Here is a tiny trained network, its code and every weight. The questions are about switching its units off for an input and a target symbol, where a switched-off unit gives its printed mean instead of its output.

import numpy as np


def w(rows, s, z=0):
    codes = np.array(rows[::2]) - 128.0
    scale = np.full(codes.shape[1], s)
    scale[-1] = z or s
    return codes * scale


def f(y):
    return np.maximum(y, 0)


def softmax(a):
    e = np.exp(a - a.max(-1, keepdims=True))
    return e / e.sum(-1, keepdims=True)


def log_softmax(a):
    a = a - a.max(-1, keepdims=True)
    return a - np.log(np.exp(a).sum(-1, keepdims=True))


def net(x, mask):
    ids = ['αβγδεζημπσφψ'.index(c) for c in x.split()]
    T = len(ids)
    res = E[ids] + P[:T]
    u = 0
    for l in range(2):
        q, k, v = (res @ M[l].T for M in (Q, K, V))
        z = softmax(np.where(np.tri(T) > 0, q @ k.T / 3**0.5, -1e9)) @ v
        res = res + np.where(mask[u], z, O[l][:, -1]) @ O[l][:, :-1]
        u += 1
        y = f(res @ A[l][:, :-1].T + A[l][:, -1])
        res = res + np.where(mask[u : u + 12], y, B[l][:, -1]) @ B[l][:, :-1]
        u += 12
    return log_softmax(res[-1] @ U[:, :-1].T + U[:, -1])


Q, K, V, O, A, B = {}, {}, {}, {}, {}, {}
E = w([
[134,133,143,141,151,122,139,76],'α',
[119,169,112,115,155,184,101,94],'β',
[103,165,103,149,149,147,138,122],'γ',
[162,121,146,128,153,107,112,100],'δ',
[125,133,138,149,131,129,124,131],'ε',
[24,188,96,221,120,128,118,126],'ζ',
[102,150,126,169,135,145,128,148],'η',
[151,108,185,148,148,139,119,149],'μ',
[167,130,75,77,154,60,81,108],'π',
[155,97,183,95,95,52,223,90],'σ',
[119,126,158,133,66,138,173,183],'φ',
[84,81,190,83,1,45,113,121],'ψ',
],0.019)
P = w([
[176,25,108,220,109,116,215,63],'0',
[64,64,139,91,180,129,123,140],'1',
[171,66,139,140,73,130,99,63],'2',
[35,127,129,56,151,139,152,121],'3',
[171,107,124,144,78,113,102,77],'4',
[65,139,148,55,149,125,149,143],'5',
[184,133,129,160,82,91,106,96],'6',
[87,157,157,64,155,106,150,167],'7',
[192,159,136,176,78,61,98,108],'8',
[97,192,153,56,143,103,154,176],'9',
[213,183,141,184,77,55,98,131],'10',
[127,197,169,63,153,71,143,199],'11',
[243,200,142,190,89,36,89,162],'12',
[117,255,162,34,124,93,174,187],'13',
],0.01)
Q[0] = w([
[120,183,162,58,134,90,122,114],'0.h0',
[100,109,170,65,154,111,85,173],'0.h0',
[176,1,13,200,86,141,114,169],'0.h0',
],0.0092)
K[0] = w([
[146,171,136,95,137,97,127,148],'0.h0',
[125,154,127,137,115,89,124,171],'0.h0',
[108,2,57,118,118,171,139,92],'0.h0',
],0.013)
V[0] = w([
[192,118,27,101,81,144,138,67],'0.h0',
[118,155,105,176,63,158,182,57],'0.h0',
[102,1,55,172,147,89,150,180],'0.h0',
],0.01)
O[0] = w([
[131,140,3,139,168,135,189,137,184],'0.h0',
[140,101,122,230,155,48,132,97,119],'0.h0',
[33,183,121,107,47,144,212,20,2],'0.h0',
],0.0074,0.0038)
A[0] = w([
[114,75,83,158,69,175,116,205,129],'0.n0',
[129,114,93,59,134,115,173,104,47],'0.n1',
[93,161,129,116,155,44,194,142,165],'0.n2',
[171,187,112,161,90,196,161,91,70],'0.n3',
[101,99,123,46,168,173,134,160,93],'0.n4',
[138,39,87,151,84,107,98,174,175],'0.n5',
[86,150,120,57,79,60,186,199,4],'0.n6',
[152,134,152,132,66,207,116,57,45],'0.n7',
[152,189,123,196,67,99,119,81,161],'0.n8',
[55,151,235,115,148,134,122,145,170],'0.n9',
[149,108,194,201,137,149,118,75,148],'0.n10',
[162,2,99,156,143,177,63,129,182],'0.n11',
],0.0087,0.0047)
B[0] = w([
[141,123,93,153,28,183,146,119,142],'0.n0',
[196,80,147,135,105,45,168,119,177],'0.n1',
[120,106,181,71,148,232,38,180,225],'0.n2',
[75,165,172,236,71,13,177,143,165],'0.n3',
[74,125,123,122,144,134,237,168,237],'0.n4',
[112,78,122,134,82,116,222,174,188],'0.n5',
[150,60,169,179,118,95,70,194,189],'0.n6',
[71,208,86,241,104,40,236,139,143],'0.n7',
[254,85,77,79,107,70,221,130,253],'0.n8',
[173,167,4,23,105,206,142,107,247],'0.n9',
[42,213,87,118,126,138,160,187,218],'0.n10',
[132,166,183,80,87,132,141,51,245],'0.n11',
],0.0085,0.0042)
Q[1] = w([
[196,149,181,250,107,89,138,51],'1.h0',
[153,23,147,241,14,130,33,56],'1.h0',
[183,158,57,107,135,227,110,128],'1.h0',
],0.015)
K[1] = w([
[93,129,123,133,197,150,165,14],'1.h0',
[5,36,81,131,113,134,158,36],'1.h0',
[101,187,91,132,152,50,80,155],'1.h0',
],0.016)
V[1] = w([
[91,60,25,100,25,67,60,208],'1.h0',
[168,104,255,141,53,232,189,122],'1.h0',
[114,101,177,45,194,24,130,67],'1.h0',
],0.011)
O[1] = w([
[87,138,42,203,72,128,126,235,252],'1.h0',
[254,87,201,112,113,208,153,192,69],'1.h0',
[68,156,167,125,101,56,129,162,209],'1.h0',
],0.0084,0.0041)
A[1] = w([
[142,144,177,121,113,120,153,145,74],'1.n0',
[100,95,144,148,254,121,89,122,101],'1.n1',
[109,193,135,159,119,176,128,120,138],'1.n2',
[127,148,123,83,128,135,74,147,83],'1.n3',
[118,127,179,101,168,144,129,133,70],'1.n4',
[120,166,174,164,179,153,54,80,49],'1.n5',
[131,138,110,129,105,90,135,121,2],'1.n6',
[152,87,159,110,137,106,104,108,94],'1.n7',
[120,132,129,79,156,149,55,109,107],'1.n8',
[109,161,112,107,99,130,75,116,61],'1.n9',
[177,115,130,122,112,143,125,113,105],'1.n10',
[94,178,162,130,137,130,116,130,206],'1.n11',
],0.018,0.0063)
B[1] = w([
[112,155,110,124,152,120,69,82,205],'1.n0',
[193,91,240,210,180,90,69,156,175],'1.n1',
[137,99,153,108,86,126,119,142,212],'1.n2',
[97,95,150,123,98,138,150,85,254],'1.n3',
[173,150,148,99,123,122,174,172,199],'1.n4',
[155,155,89,89,189,147,114,251,194],'1.n5',
[151,123,166,122,145,179,122,107,235],'1.n6',
[116,123,117,162,84,161,147,148,200],'1.n7',
[70,191,107,152,66,177,155,68,227],'1.n8',
[140,177,121,108,200,132,143,162,225],'1.n9',
[109,124,92,134,179,107,163,112,243],'1.n10',
[133,77,130,155,141,90,120,95,247],'1.n11',
],0.019,0.008)
U = w([
[156,79,119,219,30,39,190,90,254],'α',
[228,76,131,3,76,80,62,137,252],'β',
[129,218,38,160,118,148,73,159,117],'γ',
[105,99,125,146,106,139,146,151,50],'δ',
[112,15,123,130,159,211,131,149,79],'ε',
[84,88,127,153,100,172,111,133,107],'ζ',
[70,91,109,154,103,204,77,122,114],'η',
[69,61,138,203,138,223,52,108,146],'μ',
[111,118,114,156,53,110,158,187,73],'π',
[75,127,133,104,89,161,187,144,25],'σ',
[122,99,181,168,125,145,180,174,57],'φ',
[16,68,146,126,138,92,190,183,98],'ψ',
],0.0046,0.0064)

Each question gives the input, a string of symbols that net reads in full, and the target symbol t.
The units are the heads (3 rows each of Q, K, V and O) and the neurons (one row each of A and B). Each row of codes is followed by its name. A weight is (code - 128) times the scale printed after its matrix; where a second scale follows, it is the last column's (O, A, B and U).
mask holds one flag per unit, layer by layer, with each layer's heads first. A switched-off unit (its flag False) gives its mean, the last column of its rows in O or B, instead of its output. The means were averaged over made-up inputs and are rounded, as every weight is.
A unit's drop is (log p(t) with every unit on - log p(t) with that unit switched off) / (log p(t) with every unit on - log p(t) with every unit switched off).
The circuit of an input: a set's keep is (log p(t) with only the set's units on - log p(t) with every unit switched off) / (log p(t) with every unit on - log p(t) with every unit switched off). Starting from the 12 units with the biggest drops (on a tie, the unit counted first), units are removed one at a time, each time the one whose removal leaves the highest keep (on an exact tie, the one counted first), for as long as the keep stays at least 0.8.
circuit, biggest first: the units of the circuit, biggest drop first
most important unit: the unit with the biggest drop
top k neurons: the k neurons with the biggest drops, biggest first
top k neurons in layer l: the k neurons of layer l with the biggest drops, biggest first
input π π β γ, target ψ: top 2 neurons -> 0.n6, 0.n1
input γ μ γ γ β π σ μ, target β: top 2 neurons in layer 1 -> 1.n8, 1.n0
input α δ β φ, target ε: circuit, biggest first -> 1.h0, 1.n10, 0.n0
input β γ π π β β μ π φ π, target ε: circuit, biggest first -> 1.h0, 0.n0, 1.n10
input π η β μ δ ψ δ φ, target π: top neuron in layer 1 -> 1.n6
input β β π μ φ β φ π γ γ β π α μ, target ψ: circuit, biggest first -> 0.n9, 1.h0, 1.n9, 1.n11
input β π γ π π ε, target ψ: circuit, biggest first -> 1.h0, 1.n9, 1.n11
input μ β β β ψ β δ β β π π γ ψ β, target π: circuit, biggest first -> 0.n6, 1.h0, 1.n2
input α η η, target α: circuit, biggest first -> 0.h0, 1.n5
input μ β α ψ φ σ, target π: top 2 neurons in layer 0 -> 0.n6, 0.n2
input β ψ β μ, target π: circuit, biggest first -> 0.n6, 1.h0, 0.n9, 1.n2
input ζ γ β π ψ ψ μ μ β β, target σ: top 2 neurons -> 1.n8, 0.n5
input γ φ π β, target ε: circuit, biggest first -> 0.n6, 1.h0, 0.n11, 0.n0
input ε γ φ ε π σ β β δ β β γ, target μ: most important unit -> 1.n1
input β α π, target α: top 2 neurons -> 0.n9, 0.n1
input π β β β, target φ: top 2 neurons in layer 0 -> 0.n11, 0.n8
input η β α δ π, target α: top 2 neurons -> 0.n9, 0.n10
input σ σ σ β μ φ α π β φ γ δ, target ε: top 2 neurons -> 0.n6, 1.n10
input π σ γ φ σ φ γ ε β φ φ ζ β, target β: top 4 neurons -> 0.n2, 0.n9, 0.n8, 1.n8
input β β μ γ, target σ: top 4 neurons in layer 0 -> 0.n11, 0.n9, 0.n8, 0.n2
input β ψ π μ β β σ π φ β, target ε: circuit, biggest first -> 1.h0, 0.n0
input σ φ μ π η β γ β, target μ: circuit, biggest first -> 0.n8, 1.h0, 1.n1, 0.h0
